Below are the code and all the weights of a small trained network. Each question names an input and a class and asks about switching units off, where a switched-off unit gives its printed mean instead of its output.

import numpy as np


def w(rows, s, z=0):
    codes = np.array(rows[::2]) - 128.0
    scale = np.full(codes.shape[1], s)
    scale[-1] = z or s
    return codes * scale


def norm(h):
    return h / np.sqrt((h * h).mean(-1, keepdims=True) + 1e-5)


def f(y):
    return y / 2 * (1 + np.tanh(0.7978845608 * (y + 0.044715 * y**3)))


def log_softmax(a):
    a = a - a.max(-1, keepdims=True)
    return a - np.log(np.exp(a).sum(-1, keepdims=True))


def net(x, mask):
    res = np.array(x, float).reshape(1, 4) / 4 @ E
    u = 0
    for l in range(3):
        y = f(norm(res) @ A[l][:, :-1].T + A[l][:, -1])
        res = res + np.where(mask[u : u + 6], y, B[l][:, -1]) @ B[l][:, :-1]
        u += 6
    return log_softmax(norm(res)[-1] @ U[:, :-1].T + U[:, -1])


A, B = {}, {}
E = w([
[100,184,162,160,153,243,236,4],'x0',
[151,245,179,140,136,129,2,121],'x1',
[150,146,94,170,17,165,126,3],'x2',
[45,171,56,150,53,210,80,216],'x3',
],0.0072)
A[0] = w([
[32,96,162,110,215,82,135,132,254],'0.n0',
[238,147,24,175,50,131,153,92,157],'0.n1',
[166,94,69,68,129,66,97,178,155],'0.n2',
[210,154,127,134,58,151,75,19,113],'0.n3',
[129,65,132,103,223,164,125,196,141],'0.n4',
[195,126,123,159,83,123,2,153,136],'0.n5',
],0.0077,0.0014)
B[0] = w([
[82,194,92,168,38,125,67,59,204],'0.n0',
[42,81,151,130,183,76,58,130,221],'0.n1',
[153,164,149,188,153,173,255,73,236],'0.n2',
[89,134,171,155,127,73,130,152,254],'0.n3',
[93,57,166,119,154,111,62,119,211],'0.n4',
[160,147,146,171,93,115,78,152,254],'0.n5',
],0.0084,0.0051)
A[1] = w([
[127,176,64,94,75,152,103,182,58],'1.n0',
[94,190,130,81,208,75,85,146,252],'1.n1',
[147,158,192,124,145,246,131,82,114],'1.n2',
[209,50,165,156,136,88,94,170,62],'1.n3',
[65,194,105,173,182,103,211,109,88],'1.n4',
[43,198,2,164,110,142,123,135,97],'1.n5',
],0.009,0.0011)
B[1] = w([
[173,91,185,22,163,93,117,75,183],'1.n0',
[12,97,176,129,28,90,136,144,225],'1.n1',
[182,206,75,254,32,204,112,106,199],'1.n2',
[173,162,80,131,124,214,111,128,222],'1.n3',
[168,197,91,165,155,152,103,109,227],'1.n4',
[209,124,163,69,209,36,135,17,253],'1.n5',
],0.0068,0.0045)
A[2] = w([
[186,124,149,56,133,43,173,102,109],'2.n0',
[102,81,151,115,166,164,102,193,85],'2.n1',
[179,182,175,187,76,147,136,29,250],'2.n2',
[98,127,173,92,149,156,186,190,166],'2.n3',
[219,96,110,162,137,119,92,177,85],'2.n4',
[72,71,67,59,112,128,254,99,233],'2.n5',
],0.0086,0.0015)
B[2] = w([
[176,138,148,73,116,105,47,149,151],'2.n0',
[121,122,127,185,172,116,110,43,133],'2.n1',
[153,81,148,109,124,121,54,211,255],'2.n2',
[139,175,123,103,132,170,51,55,123],'2.n3',
[189,91,117,222,119,255,135,118,151],'2.n4',
[112,185,143,104,49,122,113,234,176],'2.n5',
],0.0094,0.0098)
U = w([
[98,168,161,107,73,110,119,214,191],'0',
[195,144,121,190,132,183,125,129,207],'1',
[2,97,173,138,153,63,105,84,167],'2',
[155,114,170,66,152,97,91,140,176],'3',
[131,120,203,111,184,140,169,122,37],'4',
[164,131,72,90,190,101,184,37,8],'5',
[108,80,67,95,218,178,183,53,2],'6',
],0.0097,0.0034)

Each question gives the input, the list of numbers given to net, and the class t.
The units are the neurons (one row each of A and B). Each row of codes is followed by its name. A weight is (code - 128) times the scale printed after its matrix; where a second scale follows, it is the last column's (A, B and U).
mask holds one flag per neuron, layer by layer. A switched-off neuron (its flag False) gives its mean, the last column of its row in B, instead of its output. The means were averaged over made-up inputs and are rounded, as every weight is.
A unit's drop is (log p(t) with every unit on - log p(t) with that unit switched off) / (log p(t) with every unit on - log p(t) with every unit switched off).
The circuit of an input: a set's keep is (log p(t) with only the set's units on - log p(t) with every unit switched off) / (log p(t) with every unit on - log p(t) with every unit switched off). Starting from the 12 units with the biggest drops (on a tie, the unit counted first), units are removed one at a time, each time the one whose removal leaves the highest keep (on an exact tie, the one counted first), for as long as the keep stays at least 0.8.
circuit, biggest first: the units of the circuit, biggest drop first
top k neurons: the k neurons with the biggest drops, biggest first
k most important neurons of layer l: the k neurons of layer l with the biggest drops, biggest first
input [4,-6,-3,0], class 0: top 2 neurons : 2.n5, 0.n2
input [6,4,-7,8], class 3: circuit, biggest first : 1.n5, 0.n2, 1.n0
input [-5,-3,5,8], class 3: circuit, biggest first : 1.n5, 1.n0
input [3,-7,2,8], class 3: circuit, biggest first : 1.n5, 0.n2
input [-8,1,6,6], class 1: top 4 neurons : 0.n5, 2.n4, 0.n0, 1.n1
input [-8,-4,-6,-6], class 1: top 3 neurons : 1.n3, 2.n4, 0.n1
input [-3,-6,3,-5], class 0: circuit, biggest first : 2.n5, 1.n5
input [-1,1,-7,6], class 2: circuit, biggest first : 0.n4, 2.n2, 2.n1
input [-7,2,-8,-6], class 2: circuit, biggest first : 1.n1, 0.n0, 2.n2
input [7,8,0,-6], class 0: 2 most important neurons of layer 0 : 0.n2, 0.n3
input [3,1,-6,7], class 3: top 4 neurons : 1.n5, 1.n0, 0.n1, 0.n3
input [-8,6,-1,-8], class 1: circuit, biggest first : 2.n4, 1.n3, 0.n2
input [1,-8,7,1], class 0: top 3 neurons : 2.n5, 0.n4, 0.n0
input [-8,7,0,7], class 1: 3 most important neurons of layer 2 : 2.n4, 2.n2, 2.n5
input [-1,3,0,8], class 3: circuit, biggest first : 1.n0, 1.n5
input [-2,3,-4,-2], class 2: circuit, biggest first : 1.n1
input [-6,-1,-5,3], class 1: 3 most important neurons of layer 0 : 0.n2, 0.n1, 0.n3
input [-1,-6,-6,-6], class 0: 3 most important neurons of layer 1 : 1.n5, 1.n0, 1.n3
input [-2,-4,-8,-6], class 2: circuit, biggest first : 0.n0, 2.n2
input [-4,-5,-6,8], class 3: most important neuron of layer 0 : 0.n1
input [8,-4,-8,-1], class 1: circuit, biggest first : 1.n2, 1.n4
input [-3,-2,-6,8], class 3: 3 most important neurons of layer 0 : 0.n1, 0.n3, 0.n2
